Table B holds the same points as the rows below, measured another way and shuffled. Each row below is followed by which row of B it is.
In the rows, 128 means zero.
B, 22 rows:
[[143  94 102 136 109 150  77 116 116 123 101 107 124 125 131 132 112 143
  123 125 119 125 106  83 127 138 127 141]
 [106 143 115 123 137 167 120 152 134  99 156 127 111 105  81 119 106 134
  116 138 167 115 176 105 133 128 142 105]
 [151  88 121 138 137 122  87 100 114 141  92 117 118 134 119 139 127 127
  135 138 103 146  71  99 129 149 111 156]
 [134 109  95 140 147 118  78 131 114  97 123 126 116 110  90 131  97 148
  145 142 136 105 105  83 126 116 121 114]
 [116 131 115 144 166 119 125 182 138 102 154 158  91  95  66 113  94 131
  169 151 159  83 128 127 120  90 141  98]
 [163  64 151 156 207  54  72  92 113 158  86 152 101 129  57 134 151 103
  180 163  70 169  23  83 135 138 115 179]
 [130 125  93 114 138 180  96 154 126 111 110 129 129 123 118 132  97 127
  181 138 141  88 103 106 114 134 130 126]
 [120 113 118 128 125 144  89 145 134 108 128 113 112 108  90 117 103 137
  111 138 155 117 158  91 143 104 139 109]
 [179  67 172 170 184  62 161 122 146 195 117 153  61 113  22 102 130 111
  127 148 120 163  34 185 147  95 153 157]
 [129 115 126 148 180  87 124 174 136 110 155 153  82  84  37 109  95 130
  156 157 164 104 110 135 138  85 138 104]
 [113 144 123 128 144 139 140 160 142 108 158 143 113 103  78 117 115 127
  140 132 172  99 145 143 136  95 140  99]
 [123 149 139 147 171  84 182 181 149 124 174 167  95  95  61 105 103 122
  159 151 167  95 128 169 119  92 136  98]
 [134 106 122 139 198 127  83 162 137 109 121 149 100  96  29 114  97 121
  188 162 148 101  79  83 137 110 139 128]
 [168  65 147 150 151  69  94  82 124 157  81 117 107 139 109 132 144 118
  150 145  72 172  50 108 142 144 117 180]
 [157  91 107 141 107 120  84  99 108 132  97 112 124 138 151 141 117 148
  127 129 104 133  96  94 110 134 115 140]
 [112 144 151 137 183 105 194 190 160 130 174 174  82  94  41  91 115 103
  167 150 175  96 104 199 131  93 151 106]
 [149 107 148 133 152 114 138 117 138 165 119 133 109 131  96 122 142 114
  146 140 117 146  91 144 128 130 130 150]
 [104 168 126 129 175 166 188 214 158 105 181 179  88  90  39  96  99 109
  169 144 208  72 144 182 125  81 156  82]
 [110 149 112 122 116 147 133 166 130  91 160 135 116 104 113 116  98 141
  132 129 172  90 168 130 123 106 135  92]
 [130 105 111 124 139 185  98 141 134 120 111 119 117 117 112 134 109 121
  122 133 145 112 110 122 137 120 142 124]
 [124 119  91 138  87 146  77 118 109  97 113 100 139 122 156 141 105 160
   99 117 132 120 156  75 127 119 121 111]
 [112 161 127 129 144 151 192 206 147 113 167 160  95  97  74  99  92 119
  150 138 191  78 154 187 112  87 154  79]]
Rows of B count from 0, top down.

[ 84 140 144  86 116 127 117 108 125 105 137 122  58 131 123 135 138  73
 110 158 172 145 127 147 104]
6
[ 66 136 168 124 197 119 124 139 133  83 126 111  98 122 112 144 143  72
  97 165 159 113 120 122 104]
3
[105 143 137 117 166 137 113 104 132 103 131 115 153 124  99 150 127  65
 114 181 146 114 122 118 132]
14
[ 31 117 125 186 110  90 169 179 132 141 150 126  94 122 150 134 131 170
 129  92 127 122 127 134 124]
11
[ 33 125 157 156 145  95 149 171 135 109 148 123  69 121 148 131 147 120
 110 119 154 118 120 129  99]
4
[126 131 151 104 127 116 115 127 132 104 145 133 106 127 128 128 161  91
 117 149 146 128 122 134 118]
19
[ 36 112 109 160  71  64 170 188 129 156 159 146 105 122 163 114 135 188
 138  75 131 136 130 146 129]
15
[ 30 128 166  82 178 109 124 157 127  96 129 131  61 121 123 135 155  75
 103 164 168 151 129 136 102]
12
[ 45 117 135 173  61  69 168 189 139 139 171 136  25 124 170 115 146 169
 127  75 146 130 122 153 105]
17
[ 56 121 133 197  60  84 168 186 138 139 170 128  57 124 164 118 136 176
 132  88 133 111 120 139 110]
21
[ 23 119 159 158 166  92 152 185 134 108 139 130  97 118 140 131 148 126
 110 134 145 115 122 123 115]
9
[118 129 178 139 174 126 127 168 137  91 131 117  88 123 140 134 152  98
 108 142 136 104 115 119 108]
7
[127 139 150 100 166 133 109 115 134  95 133 122 126 125 113 138 140  70
 109 175 146 118 120 122 126]
0
[108 136 136  78 169 129 107  95 125 114 124 135 166 125 103 136 134  74
 119 181 139 140 129 122 140]
2
[142 141 174 151 185 141 115 123 128  83 129 105 114 124 113 141 140  82
 103 159 140  85 112 112 111]
20
[ 91 136 119  63 179 130 118 109 118 124 109 134 225 124  97 140 124  74
 126 191 132 151 137 122 149]
13
[ 97 122 148 156 119 105 137 169 133 119 138 125  85 125 153 124 143 146
 118  99 137 117 123 133 107]
10
[103 126 160 176 133 115 147 155 136 111 136 118  64 125 149 128 140 143
 113 108 142 108 120 133 103]
18
[ 43 120  84 117 105  69 127 179 138 154 167 161 252 113 119 127 134 124
 152 162  99 122 122 106 190]
8
[ 46 134 121  39 209 128  94 120 113 127 108 144 195 123  93 140 128  63
 119 190 144 173 143 123 145]
5
[141 123 157 148 158 106 143 161 131 108 134 124  53 123 144 129 147 125
 112 127 144 130 123 132 104]
1
[106 127 100 105 111 114 128 132 125 146 130 142 163 126 120 128 123 119
 139 136 125 145 132 127 145]
16
